Here is a tiny trained network, its code and every weight. The questions are about switching its units off for an input and a target symbol, where a switched-off unit gives its printed mean instead of its output.

import numpy as np


def w(rows, s, z=0):
    codes = np.array(rows[::2]) - 128.0
    scale = np.full(codes.shape[1], s)
    scale[-1] = z or s
    return codes * scale


def norm(h):
    return h / np.sqrt((h * h).mean(-1, keepdims=True) + 1e-5)


def softmax(a):
    e = np.exp(a - a.max(-1, keepdims=True))
    return e / e.sum(-1, keepdims=True)


def log_softmax(a):
    a = a - a.max(-1, keepdims=True)
    return a - np.log(np.exp(a).sum(-1, keepdims=True))


def net(x, mask):
    ids = ['αβγδζηθλμπστφψω'.index(c) for c in x.split()]
    T = len(ids)
    res = E[ids] + P[:T]
    u = 0
    for l in range(2):
        r = norm(res)
        for j in range(3):
            rows = slice(2 * j, 2 * j + 2)
            q, k, v = (r @ M[l][rows].T for M in (Q, K, V))
            z = softmax(np.where(np.tri(T) > 0, q @ k.T / 2**0.5, -1e9)) @ v
            o = O[l][rows]
            res = res + np.where(mask[u + j], z, o[:, -1]) @ o[:, :-1]
        u += 3
    return log_softmax(norm(res)[-1] @ U[:, :-1].T + U[:, -1])


Q, K, V, O = {}, {}, {}, {}
E = w([
[178,127,84,119,133,93,52,202,179],'α',
[108,185,118,130,109,174,163,105,100],'β',
[103,95,154,56,112,134,145,173,133],'γ',
[134,156,195,102,104,110,77,183,63],'δ',
[248,158,52,80,68,135,78,174,120],'ζ',
[139,148,162,93,94,88,1,132,126],'η',
[114,154,105,122,151,73,156,176,96],'θ',
[19,139,196,153,152,98,33,144,135],'λ',
[216,113,252,120,114,114,184,97,104],'μ',
[148,173,152,108,108,244,63,109,128],'π',
[168,184,73,84,158,208,102,144,91],'σ',
[29,127,164,165,196,129,46,176,167],'τ',
[154,144,69,144,179,202,139,149,138],'φ',
[22,178,180,139,205,183,144,116,83],'ψ',
[146,189,149,166,125,125,71,153,90],'ω',
],0.0093)
P = w([
[117,160,86,113,127,128,201,93,169],'0',
[86,111,115,135,88,180,78,237,79],'1',
[133,96,143,93,211,151,87,231,80],'2',
[112,117,177,126,139,149,117,238,180],'3',
[86,13,12,113,166,102,170,74,8],'4',
[151,167,94,67,63,111,245,24,68],'5',
[179,116,120,74,200,105,155,101,120],'6',
[87,66,140,220,16,126,209,141,171],'7',
[165,47,204,230,103,207,192,240,131],'8',
[226,172,248,115,76,194,219,142,152],'9',
[217,2,191,158,232,108,108,187,68],'10',
],0.0082)
Q[0] = w([
[119,85,127,211,100,170,137,193,116],'0.h0',
[184,121,138,105,253,158,102,188,103],'0.h0',
[127,130,94,124,119,114,114,99,166],'0.h1',
[125,106,158,113,167,112,116,83,162],'0.h1',
[126,227,180,109,89,179,145,202,164],'0.h2',
[133,22,120,175,139,160,99,154,91],'0.h2',
],0.011)
K[0] = w([
[122,137,73,101,90,111,132,59,106],'0.h0',
[113,183,145,159,63,106,164,147,212],'0.h0',
[121,78,124,157,169,163,133,141,117],'0.h1',
[143,82,148,211,122,118,121,113,148],'0.h1',
[137,167,110,62,199,92,148,70,132],'0.h2',
[91,114,106,169,10,116,160,92,107],'0.h2',
],0.011)
V[0] = w([
[192,136,160,221,246,151,124,118,102],'0.h0',
[112,191,59,174,143,108,125,117,81],'0.h0',
[180,147,176,152,147,69,152,99,111],'0.h1',
[132,39,74,206,141,138,101,16,254],'0.h1',
[101,126,70,125,180,24,152,140,104],'0.h2',
[140,199,141,168,75,115,52,101,133],'0.h2',
],0.0087)
O[0] = w([
[181,106,119,152,202,189,160,254,129,104],'0.h0',
[202,193,110,60,202,115,143,148,83,106],'0.h0',
[122,109,120,35,128,152,189,123,88,145],'0.h1',
[161,162,70,181,115,18,196,172,139,5],'0.h1',
[148,96,107,89,210,60,124,87,81,118],'0.h2',
[132,185,189,52,166,105,158,221,184,101],'0.h2',
],0.008,0.015)
Q[1] = w([
[141,71,97,159,143,59,255,140,181],'1.h0',
[137,101,119,193,172,187,186,179,170],'1.h0',
[204,136,72,159,115,13,221,105,158],'1.h1',
[152,119,104,75,90,134,66,62,44],'1.h1',
[120,115,188,113,139,238,16,104,83],'1.h2',
[120,114,210,154,201,128,99,192,147],'1.h2',
],0.0053)
K[1] = w([
[131,32,171,165,159,138,39,178,92],'1.h0',
[105,83,129,153,95,134,77,91,121],'1.h0',
[156,32,202,34,58,180,58,174,87],'1.h1',
[80,137,47,162,244,153,109,181,219],'1.h1',
[116,254,66,130,122,105,101,140,210],'1.h2',
[91,171,104,178,92,138,133,42,154],'1.h2',
],0.0052)
V[1] = w([
[95,81,126,171,234,135,110,205,136],'1.h0',
[53,204,90,171,171,158,2,139,162],'1.h0',
[66,230,234,159,131,165,189,125,147],'1.h1',
[162,97,75,148,44,101,89,209,192],'1.h1',
[147,120,70,187,128,191,206,73,160],'1.h2',
[241,170,102,47,62,202,87,133,120],'1.h2',
],0.0095)
O[1] = w([
[243,118,155,79,112,135,138,180,65,61],'1.h0',
[167,198,181,72,33,62,113,100,44,103],'1.h0',
[133,143,25,101,27,180,148,166,201,190],'1.h1',
[146,190,255,150,141,163,140,93,174,2],'1.h1',
[112,140,107,204,93,175,36,155,35,113],'1.h2',
[51,176,126,159,166,100,228,187,28,204],'1.h2',
],0.0086,0.0093)
U = w([
[148,151,184,152,194,83,130,102,173,143],'α',
[103,226,61,132,157,122,62,130,151,245],'β',
[94,96,131,185,57,99,91,2,129,86],'γ',
[65,112,157,31,106,169,115,122,118,109],'δ',
[45,198,160,174,164,90,183,113,136,100],'ζ',
[100,155,126,101,115,62,168,132,225,120],'η',
[153,81,78,105,231,83,115,65,85,97],'θ',
[175,136,111,92,122,108,112,110,202,122],'λ',
[112,34,150,193,110,204,168,151,160,142],'μ',
[124,213,169,164,37,158,140,177,152,102],'π',
[105,177,146,167,111,102,132,164,68,91],'σ',
[203,130,149,123,118,143,78,124,165,118],'τ',
[188,164,162,213,158,153,76,151,76,119],'φ',
[192,105,48,109,67,132,76,167,87,93],'ψ',
[161,180,144,67,189,147,175,185,141,124],'ω',
],0.0073,0.013)

Each question gives the input, a string of symbols that net reads in full, and the target symbol t.
The units are the heads (2 rows each of Q, K, V and O). Each row of codes is followed by its name. A weight is (code - 128) times the scale printed after its matrix; where a second scale follows, it is the last column's (O and U).
mask holds one flag per head, layer by layer. A switched-off head (its flag False) gives its mean, the last column of its rows in O, instead of its output. The means were averaged over made-up inputs and are rounded, as every weight is.
A unit's drop is (log p(t) with every unit on - log p(t) with that unit switched off) / (log p(t) with every unit on - log p(t) with every unit switched off).
The circuit of an input: a set's keep is (log p(t) with only the set's units on - log p(t) with every unit switched off) / (log p(t) with every unit on - log p(t) with every unit switched off). Starting from all 6 units, units are removed one at a time, each time the one whose removal leaves the highest keep (on an exact tie, the one counted first), for as long as the keep stays at least 0.8.
circuit, biggest first: the units of the circuit, biggest drop first
most important unit: the unit with the biggest drop
heads that matter: for each layer, one digit per head in row order, 1 if its drop is at least 0.15 and else 0, layers parted by /
drop when u is switched off: that unit's drop, to one decimal
input θ μ γ, target θ: circuit, biggest first -> (0.h2, 1.h1)
input δ μ γ δ μ α ω γ γ, target δ: circuit, biggest first -> (0.h1, 0.h0)
input ω θ β λ, target ω: most important unit -> 0.h0
input μ φ π, target μ: circuit, biggest first -> (0.h1, 0.h0, 1.h0)
input γ ζ μ μ μ θ, target μ: heads that matter -> 100 / 000
input ψ ω δ γ φ θ, target ψ: heads that matter -> 110 / 110
input β μ β μ γ μ γ α ζ, target β: heads that matter -> 110 / 100
input θ μ π ψ, target θ: circuit, biggest first -> (0.h2, 1.h1)
input ζ τ μ μ, target ζ: circuit, biggest first -> (1.h2, 0.h1, 1.h1)
input μ δ α, target μ: circuit, biggest first -> (0.h0, 0.h1, 1.h0)
input φ μ ψ δ, target φ: circuit, biggest first -> (0.h1, 1.h1, 0.h0, 1.h2)
input θ ζ β, target θ: heads that matter -> 001 / 000
input γ θ γ, target γ: circuit, biggest first -> (0.h0, 0.h2)
input ψ β μ θ, target ψ: most important unit -> 1.h0
input μ μ δ, target μ: circuit, biggest first -> (1.h0, 0.h0, 0.h1)
input η π σ α, target η: heads that matter -> 101 / 001
input ψ γ γ θ δ, target ψ: circuit, biggest first -> (1.h0, 1.h1, 0.h0)
input μ μ μ μ γ, target μ: circuit, biggest first -> (0.h0, 1.h0, 0.h1)
input ω μ μ β, target ω: circuit, biggest first -> (0.h0, 0.h2)
input η μ μ, target η: most important unit -> 0.h2
input μ η γ θ μ μ μ μ τ δ, target μ: circuit, biggest first -> (1.h0, 0.h0)
input ζ μ γ β θ γ η μ σ δ, target ζ: drop when 1.h1 is switched off -> 0.1
input μ μ φ μ μ ω, target μ: drop when 1.h0 is switched off -> 0.4
input μ μ β η, target μ: drop when 1.h0 is switched off -> 0.3
